Below are the code and all the weights of a small trained network. Each question names an input and a target symbol and asks about switching units off, where a switched-off unit gives its printed mean instead of its output.

import numpy as np


def w(rows, s, z=0):
    codes = np.array(rows[::2]) - 128.0
    scale = np.full(codes.shape[1], s)
    scale[-1] = z or s
    return codes * scale


def f(y):
    return y / 2 * (1 + np.tanh(0.7978845608 * (y + 0.044715 * y**3)))


def softmax(a):
    e = np.exp(a - a.max(-1, keepdims=True))
    return e / e.sum(-1, keepdims=True)


def log_softmax(a):
    a = a - a.max(-1, keepdims=True)
    return a - np.log(np.exp(a).sum(-1, keepdims=True))


def net(x, mask):
    ids = ['ΔΛΞαβγθμπτψω'.index(c) for c in x.split()]
    T = len(ids)
    res = E[ids] + P[:T]
    u = 0
    for l in range(2):
        r = res
        for j in range(3):
            rows = slice(3 * j, 3 * j + 3)
            q, k, v = (r @ M[l][rows].T for M in (Q, K, V))
            z = softmax(np.where(np.tri(T) > 0, q @ k.T / 3**0.5, -1e9)) @ v
            o = O[l][rows]
            res = res + np.where(mask[u + j], z, o[:, -1]) @ o[:, :-1]
        u += 3
        y = f(res @ A[l][:, :-1].T + A[l][:, -1])
        res = res + np.where(mask[u : u + 16], y, B[l][:, -1]) @ B[l][:, :-1]
        u += 16
    return log_softmax(res[-1] @ U[:, :-1].T + U[:, -1])


Q, K, V, O, A, B = {}, {}, {}, {}, {}, {}
E = w([
[93,185,128],'Δ',
[161,198,179],'Λ',
[9,54,215],'Ξ',
[119,86,29],'α',
[174,109,84],'β',
[158,170,171],'γ',
[110,136,60],'θ',
[50,173,96],'μ',
[236,114,88],'π',
[123,198,142],'τ',
[232,72,81],'ψ',
[168,147,110],'ω',
],0.011)
P = w([
[113,217,184],'0',
[73,249,198],'1',
[92,188,182],'2',
[118,135,172],'3',
[139,106,178],'4',
[168,78,188],'5',
],0.0022)
Q[0] = w([
[55,54,136],'L0H1',
[254,160,124],'L0H1',
[174,206,117],'L0H1',
[151,47,66],'L0H2',
[128,202,186],'L0H2',
[158,59,37],'L0H2',
[80,105,106],'L0H3',
[158,131,83],'L0H3',
[196,138,137],'L0H3',
],0.011)
K[0] = w([
[226,161,4],'L0H1',
[92,58,194],'L0H1',
[65,128,192],'L0H1',
[180,107,74],'L0H2',
[99,146,185],'L0H2',
[182,124,65],'L0H2',
[140,81,179],'L0H3',
[110,163,134],'L0H3',
[96,188,85],'L0H3',
],0.014)
V[0] = w([
[65,99,210],'L0H1',
[185,199,85],'L0H1',
[78,106,193],'L0H1',
[90,115,90],'L0H2',
[117,38,68],'L0H2',
[137,30,96],'L0H2',
[168,211,1],'L0H3',
[111,52,220],'L0H3',
[108,194,59],'L0H3',
],0.0061)
O[0] = w([
[125,178,136,195],'L0H1',
[115,49,146,149],'L0H1',
[123,196,142,183],'L0H1',
[117,150,78,117],'L0H2',
[167,91,33,12],'L0H2',
[153,89,68,7],'L0H2',
[147,253,101,146],'L0H3',
[130,23,155,85],'L0H3',
[90,208,90,196],'L0H3',
],0.0065,0.0013)
A[0] = w([
[241,123,96,200],'L0N1',
[139,33,77,68],'L0N2',
[145,19,76,68],'L0N3',
[154,57,107,114],'L0N4',
[152,16,72,71],'L0N5',
[2,100,212,254],'L0N6',
[142,42,86,64],'L0N7',
[206,102,91,145],'L0N8',
[89,225,147,105],'L0N9',
[86,234,152,115],'L0N10',
[35,109,159,172],'L0N11',
[131,67,84,71],'L0N12',
[127,213,210,85],'L0N13',
[27,95,232,253],'L0N14',
[135,168,176,67],'L0N15',
[236,119,95,191],'L0N16',
],0.0067,0.004)
B[0] = w([
[131,42,120,168],'L0N1',
[154,169,189,129],'L0N2',
[157,183,206,135],'L0N3',
[138,124,159,127],'L0N4',
[182,177,232,136],'L0N5',
[2,116,144,253],'L0N6',
[166,178,205,124],'L0N7',
[135,87,138,136],'L0N8',
[137,201,132,187],'L0N9',
[131,202,133,201],'L0N10',
[56,115,119,178],'L0N11',
[166,157,162,118],'L0N12',
[146,191,168,184],'L0N13',
[23,117,153,251],'L0N14',
[152,167,155,133],'L0N15',
[135,47,124,162],'L0N16',
],0.0073,0.0057)
Q[1] = w([
[187,109,20],'L1H1',
[20,121,32],'L1H1',
[33,124,130],'L1H1',
[145,180,193],'L1H2',
[133,1,42],'L1H2',
[117,166,136],'L1H2',
[245,213,192],'L1H3',
[82,42,34],'L1H3',
[46,68,4],'L1H3',
],0.0055)
K[1] = w([
[178,97,228],'L1H1',
[226,195,130],'L1H1',
[157,170,71],'L1H1',
[81,55,204],'L1H2',
[193,254,40],'L1H2',
[122,91,121],'L1H2',
[193,217,39],'L1H3',
[44,94,160],'L1H3',
[57,78,208],'L1H3',
],0.0065)
V[1] = w([
[111,209,43],'L1H1',
[168,89,15],'L1H1',
[236,138,74],'L1H1',
[46,150,116],'L1H2',
[190,101,158],'L1H2',
[171,115,149],'L1H2',
[193,1,169],'L1H3',
[169,200,206],'L1H3',
[167,219,182],'L1H3',
],0.0068)
O[1] = w([
[231,141,26,162],'L1H1',
[99,184,62,29],'L1H1',
[125,233,125,8],'L1H1',
[194,170,141,227],'L1H2',
[75,95,107,59],'L1H2',
[86,91,109,82],'L1H2',
[2,125,64,21],'L1H3',
[120,35,232,142],'L1H3',
[129,71,233,137],'L1H3',
],0.0065,0.011)
A[1] = w([
[184,124,162,125],'L1N1',
[130,24,145,76],'L1N2',
[218,194,113,65],'L1N3',
[65,75,142,123],'L1N4',
[242,63,6,225],'L1N5',
[156,218,97,139],'L1N6',
[220,184,112,33],'L1N7',
[30,69,149,204],'L1N8',
[10,115,133,72],'L1N9',
[34,97,134,107],'L1N10',
[163,68,31,181],'L1N11',
[174,60,39,253],'L1N12',
[142,7,154,25],'L1N13',
[230,198,111,68],'L1N14',
[3,190,32,80],'L1N15',
[204,86,171,167],'L1N16',
],0.006,0.003)
B[1] = w([
[141,92,109,202],'L1N1',
[73,160,98,175],'L1N2',
[193,127,69,180],'L1N3',
[170,124,64,155],'L1N4',
[111,255,229,195],'L1N5',
[103,182,59,155],'L1N6',
[211,106,25,175],'L1N7',
[165,99,73,179],'L1N8',
[222,83,64,167],'L1N9',
[232,77,61,160],'L1N10',
[38,230,164,152],'L1N11',
[37,200,197,165],'L1N12',
[23,170,120,189],'L1N13',
[208,129,41,190],'L1N14',
[37,100,81,177],'L1N15',
[79,70,106,246],'L1N16',
],0.0057,0.011)
U = w([
[178,196,44,9],'Δ',
[107,103,239,129],'Λ',
[123,14,9,187],'Ξ',
[57,22,138,1],'α',
[97,210,174,251],'β',
[187,92,167,138],'γ',
[79,253,117,92],'θ',
[40,145,69,175],'μ',
[59,108,192,173],'π',
[247,97,60,49],'τ',
[15,191,165,134],'ψ',
[206,80,123,173],'ω',
],0.0048,0.0027)

Each question gives the input, a string of symbols that net reads in full, and the target symbol t.
The units are the heads (3 rows each of Q, K, V and O) and the neurons (one row each of A and B). Each row of codes is followed by its name. A weight is (code - 128) times the scale printed after its matrix; where a second scale follows, it is the last column's (O, A, B and U).
mask holds one flag per unit, layer by layer, with each layer's heads first. A switched-off unit (its flag False) gives its mean, the last column of its rows in O or B, instead of its output. The means were averaged over made-up inputs and are rounded, as every weight is.
A unit's drop is (log p(t) with every unit on - log p(t) with that unit switched off) / (log p(t) with every unit on - log p(t) with every unit switched off).
unit that matters most: the unit with the biggest drop
top k neurons: the k neurons with the biggest drops, biggest first
top k neurons in layer l: the k neurons of layer l with the biggest drops, biggest first
which heads matter: for each layer, one digit per head in row order, 1 if its drop is at least 0.15 and else 0, layers parted by /
drop of u: that unit's drop, to one decimal
input α α ω, target θ: unit that matters most : L0H3
input ψ μ π π Δ, target μ: which heads matter : 001 / 111
input π π ω, target μ: which heads matter : 101 / 111
input θ ω Λ, target Δ: which heads matter : 011 / 100
input β γ Λ ω Ξ θ, target θ: which heads matter : 000 / 001
input β α θ θ Ξ Δ, target Δ: top 3 neurons : (L0N6, L0N14, L0N11)
input μ Δ μ, target τ: which heads matter : 001 / 111
input Λ γ τ, target Λ: which heads matter : 010 / 001
input μ α μ, target τ: which heads matter : 001 / 101
input Ξ Δ Δ Δ τ α, target α: top 2 neurons : (L0N5, L0N6)
input μ Ξ Λ, target Λ: top 4 neurons : (L0N6, L0N14, L0N13, L0N11)
input τ τ Λ Ξ α ψ, target ψ: which heads matter : 111 / 101
input ψ ω γ, target Ξ: which heads matter : 110 / 011
input Ξ Δ Λ Δ, target Δ: which heads matter : 101 / 011
input Ξ α μ π Ξ μ, target μ: which heads matter : 101 / 101
input α ω μ, target θ: unit that matters most : L1H1
input π β Δ, target μ: which heads matter : 101 / 111
input Ξ Δ γ π α, target α: top 3 neurons in layer 0 : (L0N5, L0N6, L0N14)
input γ γ Ξ ψ τ τ, target τ: top 2 neurons : (L0N6, L0N14)
input γ Λ Ξ ψ ψ β, target ψ: unit that matters most : L0H1
input Λ Ξ Λ θ, target θ: top 3 neurons in layer 0 : (L0N6, L0N14, L0N11)
input γ μ γ Λ ω ψ, target Λ: top 2 neurons in layer 1 : (L1N5, L1N12)
input θ α ω π, target θ: drop of L0N7 : 0.0
input Δ μ ω θ, target τ: drop of L1N7 : 0.2
input π μ Ξ ψ τ, target τ: drop of L0N9 : 0.1
input Λ Λ μ, target Λ: drop of L0N13 : 0.1
input β Λ Λ Λ Δ, target Λ: unit that matters most : L0H2
